Here is a tiny trained network, its code and every weight. The questions are about switching its units off for an input and a class, where a switched-off unit gives its printed mean instead of its output.

import numpy as np


def w(rows, s, z=0):
    codes = np.array(rows[::2]) - 128.0
    scale = np.full(codes.shape[1], s)
    scale[-1] = z or s
    return codes * scale


def norm(h):
    return h / np.sqrt((h * h).mean(-1, keepdims=True) + 1e-5)


def f(y):
    return np.maximum(y, 0)


def log_softmax(a):
    a = a - a.max(-1, keepdims=True)
    return a - np.log(np.exp(a).sum(-1, keepdims=True))


def net(x, mask):
    res = np.array(x, float).reshape(1, 8) / 4 @ E
    u = 0
    for l in range(4):
        y = f(norm(res) @ A[l][:, :-1].T + A[l][:, -1])
        res = res + np.where(mask[u : u + 4], y, B[l][:, -1]) @ B[l][:, :-1]
        u += 4
    return log_softmax(norm(res)[-1] @ U[:, :-1].T + U[:, -1])


A, B = {}, {}
E = w([
[134,159,121,152,146,92,153,131],'x0',
[148,166,132,128,125,120,136,113],'x1',
[112,116,119,140,136,120,136,138],'x2',
[129,72,137,116,67,8,128,89],'x3',
[126,107,124,132,131,130,118,135],'x4',
[58,183,110,164,78,133,39,170],'x5',
[145,136,134,130,133,121,118,122],'x6',
[123,167,143,116,119,122,160,135],'x7',
],0.012)
A[0] = w([
[3,224,84,221,78,194,40,128,128],'L0N0',
[105,204,131,146,115,174,164,147,222],'L0N1',
[203,176,218,236,204,134,178,138,254],'L0N2',
[101,156,37,120,31,77,75,129,26],'L0N3',
],0.0051,0.00069)
B[0] = w([
[210,181,149,91,204,61,56,143,254],'L0N0',
[187,46,109,118,176,82,109,196,187],'L0N1',
[95,2,119,135,111,219,60,138,194],'L0N2',
[45,191,241,95,102,114,107,85,202],'L0N3',
],0.0084,0.0062)
A[1] = w([
[152,98,137,123,128,104,180,88,185],'L1N0',
[92,162,90,191,139,144,85,194,6],'L1N1',
[181,107,95,115,155,254,180,153,43],'L1N2',
[124,57,132,99,84,62,186,92,83],'L1N3',
],0.009,0.0016)
B[1] = w([
[185,220,188,137,226,90,94,165,205],'L1N0',
[169,242,123,46,159,146,110,74,182],'L1N1',
[98,77,62,247,106,138,210,169,255],'L1N2',
[240,184,73,21,144,115,78,3,246],'L1N3',
],0.007,0.0068)
A[2] = w([
[58,107,204,183,41,69,103,117,35],'L2N0',
[118,149,171,95,153,175,132,154,5],'L2N1',
[148,103,111,51,97,68,132,164,100],'L2N2',
[114,151,161,2,156,181,119,139,182],'L2N3',
],0.0097,0.0023)
B[2] = w([
[79,162,113,245,56,95,179,134,207],'L2N0',
[62,178,123,159,145,125,97,106,153],'L2N1',
[184,142,125,194,112,108,145,93,217],'L2N2',
[153,144,125,147,192,85,109,127,253],'L2N3',
],0.013,0.0052)
A[3] = w([
[105,174,33,184,38,113,78,129,147],'L3N0',
[137,93,181,116,75,30,131,69,234],'L3N1',
[77,212,165,230,44,2,95,105,232],'L3N2',
[151,98,96,177,176,169,185,69,245],'L3N3',
],0.008,0.0012)
B[3] = w([
[144,125,180,248,57,142,150,199,167],'L3N0',
[46,172,86,57,91,110,57,94,196],'L3N1',
[123,80,139,141,104,210,195,122,245],'L3N2',
[56,63,122,68,113,126,186,171,187],'L3N3',
],0.013,0.012)
U = w([
[109,34,115,103,168,177,183,206,252],'0',
[159,196,149,162,208,159,22,199,41],'1',
[145,114,96,11,115,66,94,61,168],'2',
[68,165,184,170,8,159,106,119,135],'3',
],0.016,0.0013)

Each question gives the input, the list of numbers given to net, and the class t.
The units are the neurons (one row each of A and B). Each row of codes is followed by its name. A weight is (code - 128) times the scale printed after its matrix; where a second scale follows, it is the last column's (A, B and U).
mask holds one flag per neuron, layer by layer. A switched-off neuron (its flag False) gives its mean, the last column of its row in B, instead of its output. The means were averaged over made-up inputs and are rounded, as every weight is.
A unit's drop is (log p(t) with every unit on - log p(t) with that unit switched off) / (log p(t) with every unit on - log p(t) with every unit switched off).
The circuit of an input: a set's keep is (log p(t) with only the set's units on - log p(t) with every unit switched off) / (log p(t) with every unit on - log p(t) with every unit switched off). Starting from the 12 units with the biggest drops (on a tie, the unit counted first), units are removed one at a time, each time the one whose removal leaves the highest keep (on an exact tie, the one counted first), for as long as the keep stays at least 0.8.
circuit, biggest first: the units of the circuit, biggest drop first
top k neurons: the k neurons with the biggest drops, biggest first
top k neurons in layer l: the k neurons of layer l with the biggest drops, biggest first
drop of u: that unit's drop, to one decimal
input [1,4,2,5,-8,0,-3,7], class 2: circuit, biggest first -> (L1N3)
input [3,8,5,-8,-8,-1,-3,-3], class 0: circuit, biggest first -> (L1N2, L3N3)
input [-4,1,-5,0,-1,2,5,2], class 1: top 2 neurons -> (L0N0, L1N2)
input [8,2,4,2,7,-7,-6,-2], class 2: top 2 neurons -> (L1N3, L3N2)
input [8,8,1,0,-6,-4,-7,5], class 0: top 3 neurons -> (L0N2, L0N3, L3N1)
input [7,-8,7,0,-2,3,-5,2], class 1: top 2 neurons -> (L1N1, L1N2)
input [7,-3,-2,-5,3,0,1,-2], class 0: top 2 neurons in layer 1 -> (L1N2, L1N0)
input [1,-2,-5,1,1,-7,-4,-4], class 2: top 3 neurons -> (L1N3, L3N2, L3N0)
input [-1,-8,5,0,8,8,5,-3], class 1: top 2 neurons -> (L0N0, L1N1)
input [1,-8,-8,2,-7,0,0,-2], class 2: drop of L1N3 -> 0.9
input [8,-6,-3,2,-6,-6,-7,-8], class 2: drop of L1N3 -> 0.1
input [-5,1,8,0,3,3,4,6], class 1: drop of L0N0 -> 0.7
